Each row was made from one walk, in order. Every step used is in the known rows, and no mark comes twice. Write each row's walk.
Known rows:
j, b, l, z, s, x, r, p: [-252  254  244  -69   41   32 -276  -80 -146 -491  -55 -194 -152  -69
  208    1   11   -9 -426   99 -144   -5  -92   81  -70 -201 -306  165
   69 -258   60 -152  -58   96 -193  328  159 -309 -332   -2  247  -75
  133  -39 -195  124 -197   60 -209 -335  -91 -329 -183 -139    0  143
 -221  236    3  141  -42  122  -46   -9  -58]
x, r, j, z, s, l, t: [-128  157   58 -192  406 -210   98 -197 -228  486 -158  133 -220  -62
  -36  288 -100   34  235   16  216   86  505 -175 -106 -230   50  115
  204   21 -220    9  -31   45  -76 -235 -272   29 -344 -131  179  -95
   86  180  145  168  232  229  131  132 -126  138   51   42  -55    4
   58  142 -238 -165  121   32   16  -48 -149]
s, x, p, a, t, z: [ -60  -70  -21 -201 -467  -71   30   75  288  151 -159   -8   65   89
  -57 -199  140   94 -108   51  -12   61 -222  125  428  130 -218  -61
   40 -187  -36 -104 -212  -48 -196   -8  -29  343  581  217 -286 -205
  -57   35 -274  -26   84  103  290 -101   63 -323 -219   48 -123 -173
  -57 -115  386  -97   23    1   91  -87   10]
s, u, a, t, z, l: [ -31  131  131    2   -8  -52   44   33 -140  262  195  -13 -128  -31
 -130   10  190  141  282   -2 -227 -144   -6   -4  274  162  237  -31
  422  -65  -54 -144 -223   43   82 -203  125  137   97  -14  154 -479
  -84  244  215  -56  199   -4  147  -96   -7  376  -36  187  -98 -209
   51  307   30  155  -37  129  -19  -81  186]
b, x, p, r: [-139  100  122 -140 -389  -46  -12 -104  246  -76 -253   81  179 -147
 -108  235  -61  121 -112 -239 -122  -15  -92    7 -114 -137  152  -43
 -288 -115  -53   34   44 -117   53    7  -46   58  228    0  131  337
   28   -9 -177   -5  -38  -78  119  321  -28 -242  291 -124   79  176
   63 -273  171  -29  -80  -99   67 -400 -285]
t, x, r, l: [-135  173  -41  -56  221  -66  242  -52   84  105   -9   28 -276 -214
  -73  104  262   -3 -373  -22 -145  288 -307 -262 -122 -234  102  -56
  102  -38 -120  195  103  224   20  -58  164  -78 -382 -137  237 -298
 -259  -61   83   90   99  -77   37 -217   76  274   22  117  101   79
 -157  250   20  321  -85  -95   67   54 -260]
a, s, r, p, u, t: [ 278  -56 -115  332   87   -4 -373 -237 -160 -237   30 -134  415  284
  -11 -132 -161 -197 -230 -169   34  -97   24  107  -20  263  -73  -28
 -471   -2 -119   59 -123 -145 -164   -7 -107 -224 -213  -25  -53  185
  291   29  268   76  -79  201   55   10   -9  -24   -2  228  236  -15
  115 -216  -48 -332   67 -188 -171   90  285]
z, a, s, u, l, t, x: [  92 -103 -131 -256 -153  285  126  288 -158  187  130  169  179   51
 -130   56   68  -48   45  -59  -15   56   10  153 -182   55 -203 -145
 -122  223  218   63  239  194   61   31  -98   16  110  226   34  245
  126 -175 -188  121   99   27   75  337   78  229   93   74   53   -6
 -103  100  271  221    2   90  117  140 -203]
a, t, p, x, r, l, z, u: [-104  109   51  192  -93   86 -134 -154   12   31 -170   49 -251 -156
  -32 -195   57    7  258 -101   90   -4  -35 -239  -15 -146  246   37
  178 -354 -147   34 -296   52  -13  275  -37   -6   70  -82  313  -58
  -68   13  158  -13 -157 -118 -125   89  151   47  157  -67   -8   -4
  122  -52 -136  225   88   48 -284 -184  127]
a, t, x, r, p: [ -93   76  157  -95   86  115 -174   68   16 -298  -26 -352   64   99
    0   16   55  -89 -548   -8 -137  194  -19  306   -8 -115 -316   66
  -22 -427  -11   52  -81  108 -136  171  165 -196 -164   73   75 -196
  210  -78 -281  280 -272   13   95 -257  -37 -266 -117   42   30   91
 -198  264  196   -8  167   28  107  -62 -122]
l, z, s, r, j, x, p, a: [  73 -361  -54  240  -47  -66   95  -61  357 -274   -7   54 -141  -11
  264 -134  -44 -112 -173   46 -139  -32 -111 -191  120  -81 -223  -49
  -56  -19  109 -156  334  -78 -187 -154   52  113  377  -12 -389  241
 -254 -119 -231 -261 -425 -125 -233  -94   13 -240   91 -166 -227   99
  -31 -207  159   -9   36  307 -167   46 -166]
r, j, x, p, u, s, l, t: [  46  105 -103  -88  282    0  119 -205 -227  333  -19  -80  -81   36
 -191  231  -44 -101   40  -44  227  156  373 -118  -80  -30 -178  -86
  199  226 -234  -77  153  136    1 -390 -284  -72 -116  -53   16   82
  149  119   -5  186  146  199    8  217   -7   76   85 -114   16  -73
  219   77 -109 -329  258   14   91   63   36]
x, r, p, u, s, l, t, z: [-162  324   58 -173    8  -71  -39  -92 -139  384 -170  -12   98  -45
  -86  -39  103 -101   38   68  215  259   25  -24  334   29    5   82
  233   18 -137   96 -275  162 -216  -88  -27  -40  -36  -15  247 -208
   43  299 -123  -16  216  177  181 -103   38 -136 -133  111   88 -151
  -33   42  -24 -195  146 -260  319  -72   60]
a, u, s, x, p, r, j, z: [ 180  -94 -113 -508 -471   80 -394 -121   41  184    6  206 -103 -167
   44   58   84  113  -28   23  248  -42 -105  -27   25   16  407  120
  208  224  155  -20 -368 -236  501  193 -155  142  127 -147  135   -7
 -228   74  121  214  126  -42 -224 -250  210 -158   89  342  -22  -45
  -51 -235  -54  148   88   22 -140  -10  -77]
a, s, r, x, p, u, t, z, l: [ 177   94   44 -184 -136   69 -115 -188 -101   22  184  -20  186   26
   14  -62  108  133  237   89 -296  -50 -159  -55  197  171  222   49
  226   13  -59 -131  100  130   67 -202   56  123   30   74  289  -29
 -210  184  232 -134  265   -6   65   98  151  220  244  470   74  -88
  -14  282   42  -25 -127  -24  -21  -43  177]
z, l, t, a, u, s, r, p, x: [ 319   43  -84 -206 -138  320  -90  259  -70 -454   58  -34  123   77
  -45   -5   -5 -272 -224  -83  -45  220   12  -86 -112  -76 -177   13
  -43  -46  219   70  231  106  -12 -145  -10  -94   62    7  169  285
  317  -70 -374   17  -43 -166  -51  323  -97   61  211    9  102   65
  -79   43  187  -28  121  100   67 -115  105]
t, p, a, s, x: [ 117 -338 -105 -173 -248  259  -32  222  430 -336   -3   50  264  104
  298 -202   11  250  -80  167   54  -91 -223  302 -148    4 -439 -153
 -243   65  269    6  327  -94   67   37  -29   32   81  310 -452  247
   11 -260 -332  -52   97 -120 -114  134  -50 -124 -263 -181   -3  207
   13   29  185   64 -163 -150   44  -15   23]
t, x, p, r, j, b, l, z, a, s: [  13  -50  120 -340  -53  -22  349  168  -88 -119  257   25  135  -12
   59 -217  -28  446 -258  225 -130 -195  -86    6  -62  -20   26  206
  -62  156  149 -321  223   92  355  223   12  330  305  141 -190  322
 -251 -188 -261   13    9  -91  -42  -96  -11  -68  399  -17  366   16
 -148   63  168  259 -224  323   -1   56  -23]
j, x, r, l, z, s, u, t: [ 160  -17  -89  372    7    8 -246 -338 -187  -47  107  106  -90   82
   49  -36  -54 -291  110  -55  -43  -15   43 -237  -64   96 -169 -105
 -313   20 -192  100 -162  105 -451 -253  -50 -324 -303 -217  110  215
  267   80  560  -32  -20  348 -113    5  169  170  -29  154  138   -1
  -10  -24 -178   -4   61  -11 -314   34   92]
x, p, r, l, t, z: [-193  305  114 -294 -153  -53  275 -159   62  542 -204   62  -20  -98
 -231   45  164  106 -149  -59   20  230 -177 -272  295  -44  183   12
  274   -1 -224  -39 -221   53  -23   31  -76  274  256    4  322 -290
 -183  248 -186   33  269  149  281  -33   -2 -165   92  158   57  -29
  -24   12  131   19    8  -20  233 -121   -2]
a, s, r, p: [ -96 -127  294  -29  266   25 -106   94  161 -503  -21 -171  451  166
   95   -5 -156   48 -562  -18    3  -11   32  260   -5 -245  -94   43
  -49 -243 -184   79  -46 -197  191  160  105 -240 -283  110  -15 -128
   11   12 -322   19 -234   -9  143 -241 -178 -214   -8   37   88  146
  -84  -49   57 -107   79  -77  178 -146   92]
u, s, r, x, p, a, t, z: [  -6 -184  -17 -338 -385  -26   59   27  327   11  -96  -66  288   78
    0 -145  130   39  -78   59  -37  117 -179   99  383   35 -227  -17
   79 -141  -33  -38 -163  -64 -182 -130  -74  361  532  163 -146 -135
 -160   38 -254 -133   15  166  349 -127  201 -286  -20  123  -31 -255
  -93 -166  421 -176   67  -86   92 -172  -15]
a, s, l, t: [-105   66  104 -127  476 -136  357  -61 -100  466  -90    3  158   39
 -179  207 -179  157  189    9  245   48  431  -64  -69  -83   17    1
  161   67 -332    3  194    0   34 -161 -322   95 -334   95  -62  -94
   43  163  -48  147  286  245  218  297 -162  176   -5 -172   92   24
  159  129 -126 -273  111  -95  201  -89  125]
s, u, l, z, a, t, x, p: [ 109 -128   17  -52 -381  127    2  113  -18  -44   77  -98  -70  106
 -235  -61  -33  -92  -44 -119 -128   24 -138  231   16   20 -433 -127
 -287 -127 -111 -100   26  173  -54  176  113   57  559  281 -143  162
   33 -212 -104   36  -80   25  108   66  214 -239   59   29  -87 -116
  -62   78  322   38   76  245   43   89   20]
p, r, l, t, z: [-257  302  101 -266 -108  -87  248 -107   29  579 -198  149   15 -129
 -202   62  207  120 -100  -76   57  184 -126 -307  289   -6  283   26
  340   27 -149  -19 -282    3    3  -12 -129  261  149  -52  363 -345
 -192  280 -144   36  258  162  273  -31  -25  -23   65  134   88  -37
  -21  -25  118  116   11  -54  220 -153  -37]
s, u, z, l: [ -68    3  165  305  191   89  -17   12  -73   51  196   46 -244  -66
  -99   -8  -37  129  424  -76  -59 -286   65 -111   -6  169  496   17
  345  -29   54  -26 -207 -154  211   43  254  176 -335 -179  119 -366
 -124  244  586  -62   58  -26  -92  -63   71  429  -98   31 -172   67
    0  275 -226  371 -105  -19 -142    7  171]
j, b, x, p, a, s: [ 218 -425 -104   -7  153  -16  404  119  254 -157   69 -146  307  107
  169 -212 -357  262 -132  346  -80  -48 -112  190   15   52 -200   30
 -175   21  -90 -131  653  -48  131  218   74  250  152  301 -676  261
  -75 -254 -302 -109   21  -19  -74   99  -51 -162   99  -88   -2  107
  -50  -36  195 -154 -104 -112  -86   45   49]
p, u, l, z, s, r: [-250  -66  147  160  -71 -247 -228  -35   42 -327 -208  414  138  -94
  234  198  -35  -96  268 -285   62 -238  169 -170 -101 -291  130   10
 -330   88  -34  212 -375 -262 -232 -122  -11 -262 -354 -174  207  191
  -24  127  311 -370 -142   55   32   65  102  164  162  -61    0  -44
  -41 -524  -69  -17 -189  -97   59 -259 -282]
x, p, r, j: [-165   34   42   26  -48  -78  -31  -86   51   16  -52   58 -170 -134
  -11  139  206  182 -438 -348  -26 -196  -16  -94 -114 -113  184   79
  126  -15   96 -305 -220 -124  491 -275  -16   94  366 -136   12  -70
 -243 -147  -78  193    8 -125  -62 -244  -17  -11  309  206  -18  146
  126 -199   28  130  141  210  -76    5 -442]
j, r, x, p, a, t, z, s, u, l: [ -50 -131  -73   68   50 -130  -60   88 -301  -41  179  -68   63  -18
   90    3  -14 -235   64  -69  -62  -90 -134  191  -86  173 -275 -191
 -104  100  -16    8   54   80 -148  -45  117 -482   19  156   -8   62
    0 -300  192 -237  -21   14  -74 -116  101  249 -148  -48 -277 -354
   -8  -83  -20 -176   16 -114   35  169 -226]
a, s, l, t, p: [-113  -88   41 -160  483  144  156   64  184  303 -109 -267  143  131
   42  121  -69  153  101  -62  171  187  278  402   21 -103 -277   16
   23 -181 -262  -23  155   41  -73  145  -29 -117   13  303  146 -129
 -118 -102 -122  -19  195   70  257  184 -281 -172  -32  -35  -12  129
  107  221  -54   -2  182 -128  315  -71  167]
b, r, p, u, a, s, x: [ 125 -103  -51   -4 -435  250 -198  132  163 -447  -19   23  207   71
  131 -152    5  163 -122  203  -11 -154 -286  193 -218   -9 -330 -116
 -481  203  365   72   64  -55  175   62  -82 -146 -158   66 -269  310
  309 -114 -319   69   26  -58 -123   45  -14 -106 -287 -233  257  113
   97   11   -1 -159 -313  -79   52   63  127]
b, j, z, a, t, p: [  45 -312  -21 -205  107    3  -29  295  120  121   83 -292   16  233
  -47   -3   36  122 -213  -96   -5  -17  205  613  158   91 -124   37
  -64 -289 -104 -126 -112 -110  -10  405   36   94  454  224    9 -134
 -105 -247  -20  168 -165   35  356 -155 -284 -308   13   92  -83  -54
    2  112  254  298  219  193   -6  -88   82]
p, x, r, j, b: [   5  182 -268   50   11   48  -86   47 -226  -83 -314  229 -533  -82
  163  271   70   75 -365 -232  -79  -65  -98  -54  -30 -112   -1  296
  233  181  204 -356 -135  112   70  156   -1   -6   31 -176 -168 -108
  -48 -131 -106  318  154  -41 -170 -237  -32 -112  198  164  -86  228
 -208 -225   -2  402   75  281 -292   83 -516]
x, r, l, t, z, u, a: [ -51  194  -70  426    9   45   61 -160  199  111 -115  108 -191  -52
   54  -10  117 -107  104   59  -41  121 -148 -206   96 -265  440 -112
  109   75   64  283 -174   -4  -76   67 -122   -1  -66 -257  106 -264
   99  154   -3   21   19  -43    2 -326   63  -95 -183  -70   36  -13
  100 -197 -309   70 -200    4 -194   30   67]
j, z, a, s, x, p, u, l, t: [ 201   71  -99 -210   72   38  145   -4 -392  325   65  -63   43  117
 -182  109 -128  -11  -58  -80  161  -29  107  -16 -109  189   35 -178
  -93  387   -7  -53  104  -30  -23  257 -263   28 -203  129   33  154
  225  -48  -94  184  155   67  -43  191  -60   40   58 -125   18 -192
  114  -63  -56 -302   11   36   61   92  112]
r, j, x, p: [   2 -114  -98  151 -244  153  -19 -161  206 -129   77 -107 -269   85
  -34  165   29   40 -446   -7 -147  129  -58   46  120  -79  -19 -150
  197  -34 -167 -222  230   48  146 -104  -27  -65  136   55 -258  111
   12 -137 -123  251 -130  -47 -192 -124  142 -380   72   56 -229  179
  -18  -70  125   55  118  298  -55   94 -311]
r, l, z, a, t, p, u: [  84  -34 -118  394   31  -87  -54  183 -271   58   86 -180  -67   27
 -161 -254  106  -28  -52 -360   99 -155  -20  173  -54  380 -268  -55
 -288  -49   39 -140 -437  -27    3  207  140 -105  182  -61   47 -105
   76 -253  164  -67 -313 -174   48  107 -171  144   18 -106   45 -167
  204  -11   43  115  105  -36  -48  -31  284]
l, t, a, u: [  13   38 -129  488   26  -45  447  300   -6  156  170  124  140   23
  -68  166   87 -104   58 -208  206 -118  194 -221 -269  340   -6  -97
   86  329  243  122  -97 -208   46   88 -131  154 -149  -86 -309 -173
   24 -330  258  -27  -81  -98 -111  202   -8  362  -70 -291  195  126
   22 -348  -46  195  227   -6  -10  158  119]
j, b, p, u, a, t, z, s, x, r: [  75  244 -109 -186 -426   44 -313  -32  -21 -401 -242   63 -270    0
  255   76  170   10 -100   16 -123   34 -157  143 -154 -191 -415  -12
 -404   40  287  120 -299  249 -629   -7   59 -196 -262 -188  -90  274
  537 -101  -66  136   21    4  -34   -2   -5 -296 -187  -77  145   25
 -204  -80   10 -173 -250 -111  -47 -132 -347]
p, r, l, t, x: [ -33   64  -78 -397 -213  223  158   33   61  312 -102  186   24 -125
 -236  164  203   28  -11 -165  -86  212  -76 -143 -207 -109  -98  -49
   -1   46  112   60  137  145   99  -72 -160  175  178   42  308   57
  -53    6 -162  207   83   44  178  403   43  175  205  109   72  149
  -51  171  334  295  -43  109   75  -16 -227]
l, t, a, u, z, s, x, p, r: [ -48  200   99 -244 -453   93  140  -88  283 -189 -213   65   52  -30
  -38  142   -2   83   88 -207   -2  -38  -84 -140 -374 -106 -138  -26
 -523  104  220  151 -135 -168 -193   -2  -19  151  225  -45  -39  397
  154  -64   -6  -48  -18 -157   63  350  -20 -270  126 -274  135  241
   13 -307   -1 -173 -232    0   79 -178 -138]
a, s, r, x, p, u: [ 244 -149 -147  353 -393   59 -107   12 -109 -316   68  -12  269  -77
  -93 -201  -52   -1   14 -296   40 -206 -213  109 -241  215 -188  -96
 -361  185  128  -22  -84  -65  168   46   12  -80 -108  -33 -185  300
  185 -282   65  -33 -230 -185 -121  330  139   46   62   44  -77   24
  127 -206   68 -236  -95 -233 -114  -67  -15]
u, a, s, l: [-174  -67   56  163  502 -313  144   65  113   83   67   46  183   14
   28   48 -188  106  323  282  139   58  158  152   65 -186  204   12
  -62   -1 -347  189  340   45  183 -271  -59 -273 -331  126 -265  -95
 -163  115   11 -119  294   36   84 -116 -107  150 -287 -153   95  -69
  126   48 -329 -195 -133 -272  247   50  169]
t, z, u, s: [-203   -2    4   50  -87  182 -187 -232  185  -21  -43   64  423   70
  186   46  -59   23  212  169  166 -130   87  153   46  -70  204   13
  393  -49  -69  200  -92 -326  100   39  -48  102   38   30  -73  -87
  103  143  319 -155  142   95  -20 -349  416  -15  -53   42  -42  -73
   63 -339   30  201  128 -371 -171   78 -112]
z, l, t, x, p, a, u: [ 263    1 -169  227 -162   31  281  247    2   34   58   56  143  -71
   -2   37  155 -185   52  -61  -34 -198  -36  -98 -240  416 -188  -96
  113  222  201   40  178   20  -13  131  -17  274  219  -72 -293   29
  -59 -254   28 -110  -67 -129 -209  366   89  243  -33 -155   46  121
  -31  -65   62   92   72   46   56  200  205]

Write each row's walk:
[ 149  -75 -148  711 -324  -16 -207  -42   23 -259   46   63 -182   -7
   61 -117  -41 -200  324  -76  -54 -146 -124  -47  -76   28 -109 -136
 -494  184  212   70 -168  -88  -84   -3  -11 -168  108 -224 -178  144
  351  -18  126  -98 -193   -8 -270 -109  113 -167 -276 -255  -51  -55
  207 -203 -168 -103 -315   45 -203   71  214]  l, z, s, x, p, u, a
[ 148  -49   -2  383  110  -12  -30  122 -220 -281  107 -120  273   63
  -98 -259 -108 -106 -262 -312  167 -100  -21   66 -167  163 -207  -42
 -368  145  170   45 -226 -152   79   82  123 -260 -256  -35 -124   53
  256 -164  -66  -33 -410 -241  -22  137 -248  136   21  -59   51   13
  135 -208   -4 -276   97 -132  -42   -6  169]  l, t, a, s, r, p, u
[ 165 -177   80   72   97  214  113   66   64  -57  278  -76 -156  -29
  -52 -247  -82  136  418  130 -146 -155 -118  -15  -17  156  210   14
  106  -16  117  -19  132   25  176   56  372  263  -27   14  -84  -90
 -180  104  348 -143   38 -127 -114   69  102  293  -18  112 -160   69
  -69  407  -81  194 -197   16  -96  120  228]  t, x, p, a, s, u, z, l
[ 270  -16  -62 -409   99  109 -199  -47 -114  237  222 -128 -490  -84
   31   59  161  166  162   86 -192   84   43    7  209  -28  473  136
  443  -83  101 -183  -39   94  242  -13   55  129  -31  -89  376 -309
 -206  157  163  192  184 -155  -79 -187  -52  201  203  423 -137 -152
  -33  439  -89  192   -3  309 -174  -68   69]  u, a, t, p, x, r, j, z, l
[ 292    0  -59 -245   10   52 -220  -91 -209  157  308   43 -360 -157
   97  -50  138  240  226  168 -104 -110  -76  -94   53   68  528   86
  367  227  228 -118  -47   35  413  -41   65   65 -313 -162  199 -205
 -188  172  282  146  183 -220 -296 -199   31  372  100  371  -59 -104
   14  359 -228  132 -151  152 -225   28   87]  p, u, a, s, x, r, j, z, l
[-212  -83  235  105  278 -266  -12  -34   19   60   53  -20  -71 -158
   91 -184  -97  -10  322  273  154  132   84 -269  327  -33  117  159
  137 -165 -242  -54   89  171 -112  -36   -8 -196 -200   14   49    9
 -419  281 -112 -182 -208  125 -288 -143   85  -63  -59 -335  185  -95
  -11  160 -176  -81  108   29  213 -204  312]  j, x, r, p, a, s, l, z
[ 209 -176  -75 -248 -386  105 -463  237  -65 -463  -58  164   21  -36
  -27  -95  -92 -251 -187   -7  -45  122  -18   97   61 -187  150  132
 -171 -244   57   66  158   36   71   71   -6 -220  109  -20  235  440
  303   22 -325  170 -145  -18  -62  185 -134 -202   93  259 -204  112
 -151  -25  243   84  -24  106  -73 -189 -180]  b, j, z, s, r, p, x
[-116  102   83  106  489 -189  213   -9 -171  220 -122  -13   10   65
  -66  144 -205 -139  255   96  197    6  490 -136 -193   15 -152   62
   62  -67 -206   59   94  -17 -141  -95 -171   60 -174 -101    3  -57
  165  104   75  -10   32  240   88  274 -190   84 -144 -263  -14   59
   81  132 -244 -213   80  -54   99   86  211]  r, p, a, u, z, s, l, t
[-167  238  164 -433 -286  -15   41 -176  156   46 -292  105  155 -124
 -104  246   -8   75  164 -205 -116   38   -6   35 -252 -258 -136   68
 -391  -96  -41  106   69   14 -152 -151  -30    2  303   69  169  385
   52   69 -122  -49   69 -105  237  412  -45 -185  256  -43   25  172
   18 -113  118 -148 -165    4  189 -214 -326]  z, s, l, t, x, p, r
[ 122   29   37 -429   65   93 -271 -184 -131  200  230   56 -310 -133
  137  156  136  229  170  161  -88  -94   37  -82   75  -22  483  129
  644   98  126 -143  -20  -64  374  -62   37  155 -273 -110  303 -315
 -294  243  360  129  257  -89 -226 -328  148  329  143  382 -111  -77
  -50  372 -104  323   40  135 -211   13  -49]  u, s, x, r, j, z, l
[  88  175   26  -75   67  210  198 -234 -209  347  -20 -147 -390   -8
 -258  184   33  142   57  -76  -81  -59  218 -367  -58  134  226   28
  250  198  126 -241  -67   24   61  -24 -156  378 -192 -240  253  -10
   88  231  153  260   -5  117   -4  279  -15  152  301  -50   85   74
  123  273 -101 -119    3  350  -49   60   48]  b, r, j, x, p, u, z, l, t
[-140   92 -121  194  233 -199  -38  241 -225 -257  102  -48  131   -8
  255  225  109 -346 -146   71  -32 -144  -67   72 -205  251    1 -187
  -46  168   64  159  242    3 -185  113   87 -465 -345   74  -37   19
    0 -312   42 -199   49  -80 -381 -167   57  254 -285 -256  -31 -152
  -85 -247 -198  -76  -11 -213  214  323 -126]  z, s, x, r, p, a, u, l
[ -43 -197  142  128  278 -114   67   85  219 -252 -119  -19  266   79
  247 -174 -109 -167 -324   18  -59  -59  -32    1   96  -76 -303   54
  -22 -188  122   -9  143 -213 -206   30   96   81  226   36 -162  -93
 -107  -15 -412 -295 -389  -58   88 -166 -278 -165  -84 -114 -150   81
  -60 -104  165  -50  102   59  -32    3   32]  l, t, z, s, r, p, a
[-103   51  -76   67  341 -269 -247  -31 -235 -100  117  -89   69  -93
  -35   73   -6 -304  102  169  182  131  162  174   27   -8   47   11
   31   93 -272  208  263  214  -61 -371   77 -606 -348  -56   23  162
  -10  133  184   -9  -19   60 -145 -154    6  145 -205  -93   -2 -152
  100   63 -205 -210  179 -317  168  102  -34]  b, j, x, r, p, u, s, l
[ 140 -455  -25  367 -123  239   90  152  264 -250  154  -48   30    6
  -56 -450 -248   53  278   59  213 -127 -187   16  -64  168   90  -40
 -254   32  162  124 -172 -165  156  253  205  255 -114  -79 -370   69
   -1  -85  229  -70 -173   86 -130   -9  224 -108 -282  -96 -117  114
  -87  -39 -137   16 -171 -273 -139   30  212]  r, x, p, a, s, u, z
[  86   13   -1   57  -18  -80  106  198 -104 -213   86 -281 -134  334
 -217  -53   -2   34 -492  -44  -49  -13  221  151    4  207 -105  -77
 -216 -168   64   -9 -386  -69 -235   75  -61  248  -55 -174 -337  -42
  442  -65  -22  331 -427   17  293 -104  -98 -185  -36 -310  189 -165
  -84  -26  115  -97   15  221  -75 -139   48]  j, x, r, p, u, z, a, t
[-245  310  116 -176  -85  -59  -57 -104 -151  438 -239   31  177  -51
 -148  -13   52  -44   81  108  179  116   -6  -39  331   78   -6  145
  170   28  -76   18 -277   60  -78   -2  -75   36   76    4  301 -157
  -18  325 -153 -102  196  214  266  -58    1  -92  -86   61  179 -157
   37   12   11 -165  140 -175  330   31  105]  b, r, p, u, s, l, t, z
[ 178 -273  -57   74   33  134  241    8  342   16  -13 -105  -63   35
   30 -193 -101  -57   70   51 -163   11 -177  -45   49   78 -187  -12
  -41  -75  201  -77  464  -52 -143  133  131  469  481  145 -327   44
 -240  -68 -163 -158 -178 -101  -29   68   15 -159  -23  -95 -247  125
  -44  135  242   57  -33  168 -118  190   64]  u, z, l, t, x, p, a
[ 184   62   68  -86  118   37  -76  -52 -146   50  244 -107   59   10
   87 -204   51   15   63  288 -292   46 -141  -15  283  198  124   28
  261 -120  -41  -95  221  276  -40 -163  241   14   14   67  232  -85
 -123  155   71 -156  182   15  -28  -13  -20  257  117  384   95  -81
  -81  474   16   52   20  -46  -47  -27  233]  b, x, r, p, a, s, u, t, z, l
[-110  -68   -4  108  520 -170  397  -24   47  350  188   49 -296   37
   34   50 -146   23  190    9  172  245  282 -260  -40 -224  -17   99
   13  110  156   14  183  -81  -67 -237  -21   49 -132   88 -138 -180
 -201 -159  178  -66  -33 -148   79 -146 -243  195   66  -34  -53   16
   24  -21 -113   36  249  173 -201  170 -169]  x, r, j, z, s, l, t, a
[-228  -33  -70  264  270 -321  -49    3   38 -124   -8  157 -234   -8
  134   61 -134 -139  359  331   87   43  266  -26  -85  -80   26   66
  -45 -119 -249  113  231  112    7 -374   95 -238  -91 -101 -216  155
  -72  -20  303 -210   53    3 -130   39   -1   40 -234  -97 -164   51
  -26    3 -371  -45 -110 -116   79  259 -106]  r, j, x, p, a, u, z, s, l
[  46  193 -142  261 -212   89   18 -158  145   39 -228  152 -205  -56
  -30   44  -21  -98  121   91 -152  167 -234 -163   64 -276  318  -77
  -42   92   -7  123   -6   92   48  176 -131   -5  341 -168  162   10
  103   96 -196   13   45  -47    8  -32  -17 -301   38  -49   36   31
  118 -244 -204   74 -240   87 -281  -21  114]  j, b, x, p, r, l, t, z, u, a
[-332   18   99  341  472 -399  -83   72  -25 -146  -56  110   16   19
  133   32 -247 -167  429  306  134  -61  317   74 -118  -42    7  148
  -79 -276 -276  199  134  -41  -23 -167  147 -251 -210  -63 -128  -48
  -30   49  323 -299   25   55  -17  -31 -107  101 -377 -182 -126   35
  -19   52 -388   -7  -94 -287  114  212   89]  r, p, a, u, z, s, l
[-303   63   37   49  205 -148 -178    9  -64  -66  -79  -24  191   66
   78   42    8 -185  -92  -26    7  -60 -121  146  206  -30  391 -152
  165 -123 -185  105    6 -117  -59  203   25 -348  -13  270  149 -183
 -189  -42  -76 -196    2 -120    4 -287   13   50 -105    4 -220 -297
   38 -417  -96 -122   88 -140   35  160 -128]  s, r, p, a, t, z, u, l
